Below are the code and all the weights of a small trained network. Each question names an input and a target symbol and asks about switching units off, where a switched-off unit gives its printed mean instead of its output.

import numpy as np


def w(rows, s, z=0):
    codes = np.array(rows[::2]) - 128.0
    scale = np.full(codes.shape[1], s)
    scale[-1] = z or s
    return codes * scale


def f(y):
    return y / 2 * (1 + np.tanh(0.7978845608 * (y + 0.044715 * y**3)))


def softmax(a):
    e = np.exp(a - a.max(-1, keepdims=True))
    return e / e.sum(-1, keepdims=True)


def log_softmax(a):
    a = a - a.max(-1, keepdims=True)
    return a - np.log(np.exp(a).sum(-1, keepdims=True))


def net(x, mask):
    ids = ['βεζημπσφ'.index(c) for c in x.split()]
    T = len(ids)
    res = E[ids] + P[:T]
    u = 0
    for l in range(2):
        r = res
        for j in range(2):
            rows = slice(2 * j, 2 * j + 2)
            q, k, v = (r @ M[l][rows].T for M in (Q, K, V))
            z = softmax(np.where(np.tri(T) > 0, q @ k.T / 2**0.5, -1e9)) @ v
            o = O[l][rows]
            res = res + np.where(mask[u + j], z, o[:, -1]) @ o[:, :-1]
        u += 2
        y = f(res @ A[l][:, :-1].T + A[l][:, -1])
        res = res + np.where(mask[u : u + 4], y, B[l][:, -1]) @ B[l][:, :-1]
        u += 4
    return log_softmax(res[-1] @ U[:, :-1].T + U[:, -1])


Q, K, V, O, A, B = {}, {}, {}, {}, {}, {}
E = w([
[200,155,169,116,171,115,96,127,147,6,108,108],'β',
[49,88,94,113,80,73,116,90,151,75,133,82],'ε',
[136,176,101,69,152,144,86,79,154,152,141,70],'ζ',
[56,189,75,83,124,97,196,131,145,104,83,129],'η',
[144,125,93,152,232,162,134,85,164,46,199,203],'μ',
[104,107,62,86,144,117,145,92,24,71,87,128],'π',
[139,116,95,80,136,135,179,158,108,125,54,129],'σ',
[125,156,99,146,133,146,197,128,66,56,157,108],'φ',
],0.02)
P = w([
[253,239,156,161,106,5,48,160,64,168,223,73],'0',
[78,141,171,84,78,142,148,143,90,74,137,130],'1',
[68,157,171,91,109,158,162,142,96,73,121,126],'2',
[77,156,159,118,100,147,158,127,110,66,98,109],'3',
[62,165,108,131,95,152,179,136,106,86,86,119],'4',
[69,176,127,145,123,159,143,127,103,43,86,117],'5',
[55,183,123,144,118,160,155,127,109,72,67,117],'6',
[62,186,97,148,117,154,162,127,121,69,66,114],'7',
[71,179,99,167,104,127,176,95,143,58,66,108],'8',
[68,188,100,152,126,146,177,106,140,74,45,107],'9',
[51,189,137,138,156,154,157,90,139,52,86,111],'10',
[69,207,93,169,124,147,157,81,131,53,51,127],'11',
[56,190,127,134,163,161,151,75,122,47,83,123],'12',
[89,190,137,135,143,128,187,76,112,52,89,96],'13',
],0.0077)
Q[0] = w([
[180,82,158,179,107,144,2,184,149,161,154,162],'L0H0',
[111,155,34,78,170,163,157,75,146,95,123,66],'L0H0',
[126,97,173,160,140,185,60,99,223,213,185,131],'L0H1',
[74,171,138,67,117,109,190,119,87,28,56,124],'L0H1',
],0.0092)
K[0] = w([
[84,124,135,109,109,171,166,165,146,69,80,136],'L0H0',
[143,140,126,100,113,103,119,129,118,151,178,64],'L0H0',
[161,125,172,124,91,58,158,235,87,109,157,114],'L0H1',
[140,190,73,121,192,164,114,9,194,156,120,137],'L0H1',
],0.011)
V[0] = w([
[154,161,112,150,90,70,171,158,167,221,190,106],'L0H0',
[88,169,120,83,107,178,218,124,150,86,72,128],'L0H0',
[148,144,110,61,163,194,69,78,168,200,164,128],'L0H1',
[123,159,101,12,68,125,66,165,99,86,5,2],'L0H1',
],0.0064)
O[0] = w([
[59,183,160,121,131,93,89,206,2,132,149,245,159],'L0H0',
[110,208,36,88,173,116,212,133,163,176,119,155,51],'L0H0',
[37,148,113,126,112,222,102,41,195,141,145,135,149],'L0H1',
[156,123,206,43,47,136,112,145,140,137,179,109,252],'L0H1',
],0.0091,0.0034)
A[0] = w([
[163,147,171,175,114,144,123,201,185,212,154,139,5],'L0N0',
[97,175,182,161,150,108,102,96,194,160,82,87,80],'L0N1',
[155,52,55,118,101,144,209,65,187,94,136,89,254],'L0N2',
[228,24,142,52,138,87,103,254,187,213,54,172,37],'L0N3',
],0.0071,0.0039)
B[0] = w([
[203,10,107,60,140,174,89,79,131,204,219,114,121],'L0N0',
[178,107,93,194,138,163,181,149,69,155,158,142,141],'L0N1',
[92,169,124,125,179,172,115,167,103,139,90,135,254],'L0N2',
[125,170,162,174,127,158,122,66,103,147,120,180,167],'L0N3',
],0.012,0.0076)
Q[1] = w([
[31,224,110,80,155,145,152,69,45,76,102,76],'L1H0',
[133,58,73,103,138,106,166,75,84,193,195,161],'L1H0',
[120,95,102,130,175,167,142,82,149,167,155,137],'L1H1',
[103,254,141,78,158,171,170,54,112,7,69,141],'L1H1',
],0.008)
K[1] = w([
[126,149,132,153,147,17,100,115,142,254,231,117],'L1H0',
[69,95,100,88,85,208,132,81,85,150,97,140],'L1H0',
[162,60,120,134,84,116,187,156,103,114,127,173],'L1H1',
[131,154,116,142,172,65,55,104,90,221,173,80],'L1H1',
],0.0078)
V[1] = w([
[201,74,221,212,213,102,204,127,179,83,150,107],'L1H0',
[143,79,246,147,100,255,49,99,189,192,135,30],'L1H0',
[43,171,115,54,78,76,116,81,134,94,95,35],'L1H1',
[40,126,222,118,65,96,147,207,181,21,163,202],'L1H1',
],0.0064)
O[1] = w([
[221,151,94,193,94,83,8,86,102,46,203,101,107],'L1H0',
[32,144,210,124,151,161,66,98,115,78,175,98,1],'L1H0',
[170,75,114,146,120,168,206,63,151,139,137,114,191],'L1H1',
[122,98,110,152,192,2,202,133,122,163,90,71,153],'L1H1',
],0.0098,0.0094)
A[1] = w([
[116,95,217,148,143,112,254,141,158,139,148,127,103],'L1N0',
[57,166,159,114,133,92,123,102,194,145,105,145,3],'L1N1',
[222,121,77,2,166,95,134,141,165,138,75,168,83],'L1N2',
[142,175,56,195,97,121,136,58,204,119,161,196,176],'L1N3',
],0.007,0.0061)
B[1] = w([
[38,128,45,204,5,103,96,142,169,115,182,132,213],'L1N0',
[183,89,150,148,151,254,169,204,98,150,40,119,140],'L1N1',
[140,143,152,139,183,139,52,56,25,18,108,170,251],'L1N2',
[52,50,183,77,116,170,165,185,73,125,11,92,183],'L1N3',
],0.0078,0.016)
U = w([
[155,149,75,154,74,170,111,232,80,128,212,124,61],'β',
[119,96,134,128,88,81,104,109,164,155,132,116,252],'ε',
[104,145,94,169,140,140,97,135,135,113,150,180,131],'ζ',
[116,177,160,143,108,102,101,80,155,84,140,131,25],'η',
[147,139,103,95,62,197,134,69,137,131,138,93,248],'μ',
[72,254,143,49,128,47,111,157,163,124,133,161,241],'π',
[146,80,162,77,107,112,143,121,53,130,139,102,12],'σ',
[111,164,225,202,70,132,111,81,93,180,112,185,9],'φ',
],0.0058,0.0038)

Each question gives the input, a string of symbols that net reads in full, and the target symbol t.
The units are the heads (2 rows each of Q, K, V and O) and the neurons (one row each of A and B). Each row of codes is followed by its name. A weight is (code - 128) times the scale printed after its matrix; where a second scale follows, it is the last column's (O, A, B and U).
mask holds one flag per unit, layer by layer, with each layer's heads first. A switched-off unit (its flag False) gives its mean, the last column of its rows in O or B, instead of its output. The means were averaged over made-up inputs and are rounded, as every weight is.
A unit's drop is (log p(t) with every unit on - log p(t) with that unit switched off) / (log p(t) with every unit on - log p(t) with every unit switched off).
The circuit of an input: a set's keep is (log p(t) with only the set's units on - log p(t) with every unit switched off) / (log p(t) with every unit on - log p(t) with every unit switched off). Starting from all 12 units, units are removed one at a time, each time the one whose removal leaves the highest keep (on an exact tie, the one counted first), for as long as the keep stays at least 0.8.
circuit, biggest first: the units of the circuit, biggest drop first
top k neurons: the k neurons with the biggest drops, biggest first
k most important neurons of layer l: the k neurons of layer l with the biggest drops, biggest first
which heads matter: for each layer, one digit per head in row order, 1 if its drop is at least 0.15 and else 0, layers parted by /
input η η φ π ζ π μ π η σ, target ζ: top 2 neurons -> (L1N2; L1N0)
input π ζ β σ ε φ π π σ φ σ β σ φ, target μ: circuit, biggest first -> (L0H1; L0H0)
input β π σ ζ π π ε μ β π ε, target η: circuit, biggest first -> (L1H0)
input σ π β ζ σ, target π: which heads matter -> 11 / 01
input π β π φ π μ σ ζ μ, target μ: which heads matter -> 10 / 01
input σ π η ε μ β σ, target π: circuit, biggest first -> (L0N3; L1H1; L1H0; L0H0)
input β η η, target η: circuit, biggest first -> (L1H0; L0H0)
input φ π σ β σ β η φ σ ζ φ φ β η, target σ: 3 most important neurons of layer 1 -> (L1N3; L1N0; L1N2)
input μ σ π ζ φ μ, target β: 2 most important neurons of layer 1 -> (L1N2; L1N3)
input π σ σ β ζ σ φ σ φ η β, target μ: circuit, biggest first -> (L1H1; L0H0)
input σ μ η φ, target π: 3 most important neurons of layer 1 -> (L1N2; L1N0; L1N1)
input σ σ β σ σ η σ β, target π: circuit, biggest first -> (L1H1; L0H0; L0H1)
input φ μ π σ π μ σ, target ζ: which heads matter -> 01 / 01
input π π μ ζ μ β ζ β π π σ ζ σ, target μ: circuit, biggest first -> (L1H1; L0H0)
input φ σ π η, target σ: circuit, biggest first -> (L1H0; L0H1; L1N0)
input β π β φ π π π, target η: which heads matter -> 10 / 10
input σ π σ η φ π η σ η π μ, target π: which heads matter -> 01 / 01
input π σ ζ π π μ, target μ: which heads matter -> 10 / 01
input σ ε φ π, target π: circuit, biggest first -> (L0N3; L1H1; L0H1; L0H0)
input φ β β β ζ π φ π σ π π β ε, target σ: which heads matter -> 11 / 10
input ζ π π π π, target φ: which heads matter -> 11 / 10
input φ σ π μ, target σ: 2 most important neurons of layer 1 -> (L1N3; L1N0)
input ε π π η σ π π η σ π, target ε: which heads matter -> 10 / 11
input ε π σ π φ ζ π β π φ π π σ, target ε: 2 most important neurons of layer 1 -> (L1N0; L1N2)
input ε β ζ β ε, target ε: which heads matter -> 10 / 01
input μ π μ σ π π σ π β φ π η π, target β: most important neuron of layer 0 -> (L0N3)
